array([[9116, 6846, 9339, 2625, 1724, 5858, 3408],
       [8253, 6305, 5524, 5555, 6477, 5995, 5149]]) >> 5995

array([[7250, 4674, 7275, 7302, 7236, 7324, 4806],
       [8010, 4235, 8016, 8148, 7989, 8154, 3704],
       [2082, 5625, 1931, 2156, 2092, 2129, 9262]]) >> 8154

array([[-176,   21,   99,   35, -187,  214],
       [-561,  152,  182,  951, -316,  345]]) >> -316

array([[205, 568, 280, 990, 296, 992, 198],
       [892, 216, 838,  55, 823,  55, 894]]) >> 55

array([[ 7, 47, 49, 31],
       [59, 35, 92, 32],
       [87, 75, 17, 67]]) >> 92

array([[6, 6, 6, 6, 6],
       [1, 5, 7, 2, 8],
       [6, 6, 6, 6, 6]]) >> 2

array([[22, 42, 79, 86, 85, 55, 43],
       [22, 22, 42, 79, 86, 85, 55]]) >> 85

array([[ 48, 128, 122, 242, 170, 140],
       [ 36, 137, 178, 238, 166, 139],
       [ 81, 225,  50, 120, 179, 207]]) >> 166
---
[[ -8   7  20 -19 -14   3  39  31  20 -13  -1 -24   9  -8]
 [ 16 -16   8 -30   7   9   7  -3 -12  45 -10   7  -7   4]
 [ -4  -9  36  53 -12   2   0  41  -8   7  -8 -24   4  -8]
 [-18  -6 -11 -28  46  11 -22 -15  10  -4  14  -8  10   3]
 [  8  -3 -15  40 -40   8 -26  13  -7 -16   8   3 -12  17]
 [  8   0  -4   8 -12   7 -33  11  -1  26   7  -2 -26  -5]
 [  3  10   9  -8 -49  -4  -6  11  -9  12  17 -37   9  -7]
 [ -7  -2  15  24  29  15   1 -53  -3  -2  -8   1   6 -13]
 [ -7  -4 -20  18 -14  -5  39  18  -4 -21  -5 -11  12 -15]] Answer: -24

[[ -7  10 -51  13 -31  30  18 -10 -26   1   1 -18 -24 -10]
 [  1  -3  47 -11  37 -30 -23   4  28  -5  -1  12  30  12]
 [  2   3  35  -9  34 -33 -25   3  25  -5  -7   5  22  12]
 [  3   1  27  -7  25 -26 -18   4  19  -3  -6   5  16   8]
 [-10  30 -25   7  18 -12 -19 -15   6  -9 -11 -27   4   7]
 [ -3   0  26  -6  22 -13 -13  -1  15  -4   1   5  20   7]
 [  4  -6 -39   8 -41  29  27   3 -29   8   2  -4 -33 -13]] Answer: -18

[[ 0 22 11  1 15  3  6  9 38]
 [ 2  1 14  4  2  8 10  8 10]
 [ 1 13  4  2  8 14  2  4 15]
 [ 1 19  6  1  3 -4  3  4  5]
 [ 0  8  2  0 17 16 14  9  9]
 [ 5  1  4  3 18  4 17  3  6]
 [ 5  7 15 -2  8 10  7  1  5]
 [ 2 20 12  4  4  9  4 -3 10]
 [20 -1 15  3  3 55 17  0  3]
 [ 1  3  3 -1 11  3 11 -1  3]] Answer: 6

[[  2  19   2   8  14   8  19   2]
 [  4  17   4  11  12   5  17   4]
 [ 13   1  14   3   3  14   1  14]
 [  3  19   2  28  14 -15  19   2]
 [ 11  -9  12  -4   4  22  -8  12]
 [ 25 -12  25  20  -9  -2 -12  25]
 [ 22 -17  23  -8  -7  27 -16  23]
 [ 44 -30  45  16 -29   4 -30  45]
 [-16  26 -16 -14  32  29  26 -16]
 [  4  14   4  -4  12  20  14   4]
 [  6   8   6  14  10   1   8   6]] Answer: 8

[[ 17  -1  -6 -34 -31  21  14  52   2 -20  19 -25 -40  -1   6]
 [ -7  -3  35   1   8  -1   6  -2  -1   1  11   8   5  10  19]
 [ -4  29  21  27 -34  36  22  54  -2 -10  13  10 -45  33  -2]
 [-21 -30  25 -17  -4 -10 -16 -57   1 -12 -23 -15 -13 -44 -27]
 [-15  15  39  -9  37 -20  18  43   1 -41  38   6  53  40 -46]
 [ 14  15  35  -7  38 -15  32  22   3   1  17  -8  52  28  -9]
 [-14 -14  11  -8 -12  -9  10 -16  -2  -5  22 -14 -20 -18  12]] Answer: -40
---
Q: [ 55 -27  14   2 -29]
A: 55, -29

Q: [-31 -16  10  25 -50]
A: -31, -50

Q: [ 45 -35 -15  47  54  -4]
A: 45, -4

Q: [-38  -3  43  19]
A: -38, 19

Q: [-11  29  25  58 -58]
A: -11, -58

Q:
[[-56 -52 -16 -33]
 [ -1 -24  15  24]
 [ -2  -3   6  -4]]
A: -56, -4

Q: [ 18  16  41  10 -44]
A: 18, -44

Q:
[[ -1   0 -22   9   3]
 [ 19  -2   8  15 -15]
 [ -3 -17 -52  25   4]]
A: -1, 4

Q:
[[ -2 -15  44 -26]
 [-25 -50  18  25]
 [  9 -11  11 -47]]
A: -2, -47

Q: [-19  -8  20  -4 -48  11]
A: -19, 11
---
[[ -2  -4   3  -3   8   1  10]
 [ -3   8   2   1   3   8  10]
 [-21  15  44  -9  38  10   3]] -> 10

[[  2 -18  -1  -2 -15   0]
 [ 46   6  24  31 -15 -16]
 [  2 -49  10 -21 -18   0]] -> -16

[[ 13 -16 -15 -24  50  28  45]
 [  9 -10 -11 -17  36  30  30]
 [ 13 -15  -8 -13  38  27  28]] -> 30

[[ 33  18   0  19 -15]
 [-14  15 -24  -6 -38]
 [-23  37  51  -6 -12]] -> -38

[[-37  48  -3  -6   3 -26   4]
 [ 21 -15  51   5  37 -25 -24]
 [ 46 -14  -2  37 -23  -2  19]] -> -24

[[  3   4  -1  -3  10  -3  -2]
 [  6  21 -15  28 -12  21  -4]
 [  8 -12  14 -29   8 -30 -45]] -> -4

[[ 19 -30  11   9   2  26]
 [ 33  23  24   2 -23 -25]
 [ 28 -51  12  16  13  33]] -> -25
